Here is a tiny trained network, its code and every weight. The questions are about switching its units off for an input and a class, where a switched-off unit gives its printed mean instead of its output.

import numpy as np


def w(rows, s, z=0):
    codes = np.array(rows[::2]) - 128.0
    scale = np.full(codes.shape[1], s)
    scale[-1] = z or s
    return codes * scale


def f(y):
    return y / 2 * (1 + np.tanh(0.7978845608 * (y + 0.044715 * y**3)))


def log_softmax(a):
    a = a - a.max(-1, keepdims=True)
    return a - np.log(np.exp(a).sum(-1, keepdims=True))


def net(x, mask):
    res = np.array(x, float).reshape(1, 7) / 4 @ E
    y = f(res @ A[0][:, :-1].T + A[0][:, -1])
    res = res + np.where(mask, y, B[0][:, -1]) @ B[0][:, :-1]
    return log_softmax(res[-1] @ U[:, :-1].T + U[:, -1])


A, B = {}, {}
E = w([
[129,129,128,131,126,127],'x0',
[22,130,174,180,34,221],'x1',
[134,132,123,139,117,122],'x2',
[203,176,114,196,181,232],'x3',
[131,147,126,148,117,115],'x4',
[138,223,62,2,74,171],'x5',
[35,133,12,176,190,126],'x6',
],0.0088)
A[0] = w([
[120,127,105,79,117,157,85],'n1',
[177,143,118,162,157,203,2],'n2',
[151,140,199,135,117,113,95],'n3',
[196,178,117,128,170,69,140],'n4',
[121,158,102,90,113,146,120],'n5',
[165,116,108,104,192,80,96],'n6',
[89,109,182,126,46,209,128],'n7',
[90,99,164,82,120,65,86],'n8',
[114,181,106,71,79,142,108],'n9',
[191,155,168,151,145,186,79],'n10',
[178,102,185,111,113,173,130],'n11',
[111,157,140,151,104,167,113],'n12',
[169,129,199,103,68,110,104],'n13',
[138,113,170,102,129,146,87],'n14',
[42,146,57,133,175,132,78],'n15',
[96,134,167,140,109,174,139],'n16',
[122,75,153,191,180,135,123],'n17',
[175,104,123,103,171,98,133],'n18',
[166,160,87,66,69,179,119],'n19',
[84,130,145,149,115,198,132],'n20',
[128,44,159,168,139,114,106],'n21',
[52,143,143,166,96,162,143],'n22',
[169,105,204,94,112,132,105],'n23',
[106,63,216,170,151,67,115],'n24',
[89,131,151,137,97,156,110],'n25',
[61,88,160,86,73,9,14],'n26',
[182,160,112,158,152,166,57],'n27',
[152,123,171,122,91,108,96],'n28',
[88,131,96,125,184,146,99],'n29',
[86,137,168,139,103,154,132],'n30',
[97,144,135,136,71,146,124],'n31',
[162,151,202,116,121,127,120],'n32',
[112,117,124,142,89,145,126],'n33',
[121,159,111,73,122,149,76],'n34',
[143,89,182,194,200,184,79],'n35',
[89,125,54,157,134,113,97],'n36',
[135,163,100,88,121,154,106],'n37',
[189,145,99,82,151,67,124],'n38',
[88,123,133,106,81,62,98],'n39',
[189,159,191,93,69,117,101],'n40',
],0.014,0.0063)
B[0] = w([
[120,139,132,136,97,112,159],'n1',
[120,162,159,124,144,226,181],'n2',
[117,122,95,150,120,101,175],'n3',
[160,74,149,75,131,111,217],'n4',
[126,157,140,156,87,107,174],'n5',
[165,79,129,108,143,101,201],'n6',
[179,89,149,121,135,113,253],'n7',
[140,151,142,141,157,201,198],'n8',
[129,158,146,145,76,87,210],'n9',
[107,150,124,129,170,203,190],'n10',
[85,132,81,144,169,121,198],'n11',
[145,109,152,98,130,134,169],'n12',
[75,115,79,159,157,119,220],'n13',
[109,124,112,152,146,116,149],'n14',
[88,115,74,187,156,115,212],'n15',
[156,98,132,86,147,113,190],'n16',
[120,161,130,141,96,79,232],'n17',
[172,97,157,105,144,99,195],'n18',
[123,158,153,133,70,100,228],'n19',
[157,83,119,95,142,125,203],'n20',
[131,156,150,150,81,76,215],'n21',
[147,100,123,107,142,118,225],'n22',
[104,122,91,144,164,115,206],'n23',
[123,177,160,146,49,75,254],'n24',
[159,101,140,128,134,92,179],'n25',
[127,167,157,103,180,250,243],'n26',
[125,133,150,112,156,206,179],'n27',
[85,128,103,149,133,130,173],'n28',
[75,124,107,137,156,130,174],'n29',
[156,103,122,98,131,111,188],'n30',
[150,107,147,105,124,115,185],'n31',
[89,111,90,136,139,116,190],'n32',
[161,94,131,123,127,125,160],'n33',
[123,153,141,138,74,106,173],'n34',
[134,169,164,141,93,141,231],'n35',
[74,111,95,159,165,104,186],'n36',
[129,158,159,163,83,111,177],'n37',
[160,101,150,97,126,101,217],'n38',
[114,129,161,115,148,215,195],'n39',
[104,124,76,157,146,103,224],'n40',
],0.013,0.012)
U = w([
[190,16,154,86,125,95,94],'0',
[120,216,163,152,34,85,74],'1',
[53,98,12,170,162,113,69],'2',
[128,177,170,118,148,248,255],'3',
],0.014,0.0061)

Each question gives the input, the list of numbers given to net, and the class t.
The units are the neurons (one row each of A and B). Each row of codes is followed by its name. A weight is (code - 128) times the scale printed after its matrix; where a second scale follows, it is the last column's (A, B and U).
mask holds one flag per neuron, in row order. A switched-off neuron (its flag False) gives its mean, the last column of its row in B, instead of its output. The means were averaged over made-up inputs and are rounded, as every weight is.
A unit's drop is (log p(t) with every unit on - log p(t) with that unit switched off) / (log p(t) with every unit on - log p(t) with every unit switched off).
The circuit of an input: a set's keep is (log p(t) with only the set's units on - log p(t) with every unit switched off) / (log p(t) with every unit on - log p(t) with every unit switched off). Starting from the 12 units with the biggest drops (on a tie, the unit counted first), units are removed one at a time, each time the one whose removal leaves the highest keep (on an exact tie, the one counted first), for as long as the keep stays at least 0.8.
units of the circuit, in order: the units of the circuit, biggest drop first
k most important neurons: the k neurons with the biggest drops, biggest first
drop when u is switched off: that unit's drop, to one decimal
input [-6,2,2,-5,-6,6,-8], class 2: units of the circuit, in order : [n13]
input [2,-6,6,-6,3,-7,-2], class 1: 2 most important neurons : [n24; n21]
input [-6,-7,4,3,-5,-3,7], class 0: 3 most important neurons : [n4; n6; n18]
input [-4,0,-7,6,-7,-6,6], class 1: 3 most important neurons : [n35; n17; n26]
input [8,4,4,-8,7,0,-6], class 3: 2 most important neurons : [n26; n39]
input [8,-2,-3,-3,5,-3,0], class 1: 4 most important neurons : [n24; n10; n27; n2]
input [-5,-6,-3,8,-2,0,4], class 3: 2 most important neurons : [n2; n27]
input [-1,-6,-2,-8,-4,-7,6], class 3: 3 most important neurons : [n26; n8; n39]
input [2,7,1,-8,-7,-6,-4], class 3: 3 most important neurons : [n26; n8; n39]
input [6,-8,-2,7,2,-5,8], class 0: 4 most important neurons : [n4; n6; n18; n13]
input [4,7,-7,4,7,7,2], class 0: 2 most important neurons : [n20; n7]
input [-6,-2,-8,8,-1,8,-4], class 1: 2 most important neurons : [n19; n26]
input [-7,-5,5,3,3,-4,-6], class 2: drop when n23 is switched off : 0.1
input [-3,-3,5,-5,-5,-3,2], class 3: units of the circuit, in order : [n26]
input [0,1,-1,7,-7,-8,-1], class 1: drop when n17 is switched off : 0.2
input [-3,-2,-1,-5,2,-6,0], class 1: drop when n24 is switched off : 1.5
